x = [126  90 113 165 133  79 159 149 131 117]
Give the third entry from the right.
A: 149
The maximum: 165
The 2nd-last entry -> 131
